[[114 142 126 129 137 152 155 107 127 123 112]
 [101 137 118 150 150 118 101 137 124 124 106]]
=>
[[101 137 118 150 150 118 101 137 124 124 106]]

[[131 133 130 126 125 133 113 121 136 124]
 [124 128 132 126 121 127 119 123 133 130]
 [148 153 130 102 129 136 126 120 136 126]
 [131 128 112 137 120 118 128 144 133 128]
 [130 134 130 127 125 131 116 117 137 125]]
=>
[[124 128 132 126 121 127 119 123 133 130]
 [131 128 112 137 120 118 128 144 133 128]]

[[119 109 141 142 142 132 140 146 130 124 139 137 129 141 142]
 [102 143 125 136 125 131 119 134 148 118 137 122 118 132 129]]
=>
[[102 143 125 136 125 131 119 134 148 118 137 122 118 132 129]]

[[147 105 146 145 109 135 143 111 145 106 139 148 125 105 106 145]
 [148 105 147 146 108 135 144 111 146 108 140 148 127 106 107 146]
 [108 150 110 109 146 119 112 146 110 150 116 108 131 149 150 109]]
=>
[[148 105 147 146 108 135 144 111 146 108 140 148 127 106 107 146]]

[[122 130 115 115 148 117 113 119 157 115 146 151 117]
 [137 120 136 139 138 133 135 111 127 129 118 128 127]
 [ 98 113 135 104 150 106 136 109 127 133 121 129 101]]
=>
[[137 120 136 139 138 133 135 111 127 129 118 128 127]]

[[124 150 137 130 137]
 [134 135 133 124 145]
 [123 133 137 123 140]
 [128 140 135 128 140]
 [123 140 134 130 137]
 [122 137 135 126 137]
 [128 138 136 129 141]]
=>
[[134 135 133 124 145]
 [128 140 135 128 140]
 [122 137 135 126 137]]

[[148 123]
 [136 147]
 [147 126]
 [114 112]
 [111 113]
 [110 107]]
=>
[[136 147]
 [114 112]
 [110 107]]
---
[[109 110 147]
 [132 117 125]
 [152 150 109]
 [112 122 136]]
=>
[[109 110]
 [132 117]]

[[128 132 130]
 [120 106 130]
 [128 137 119]
 [113 136 130]
 [130 137 124]]
=>
[[128 132]
 [120 106]]

[[109 145 149]
 [123 120 132]
 [139 110 100]]
=>
[[109 145]
 [123 120]]

[[129 114 131]
 [127 149 123]
 [127 149 123]]
=>
[[129 114]
 [127 149]]

[[136 151]
 [118 142]
 [102 128]
 [104 136]]
=>
[[136 151]
 [118 142]]

[[128 130]
 [125 127]
 [127 130]
 [112 151]]
=>
[[128 130]
 [125 127]]

[[132 147 126 148]
 [114 148 143 136]
 [119 124 135  99]]
=>
[[132 147]
 [114 148]]
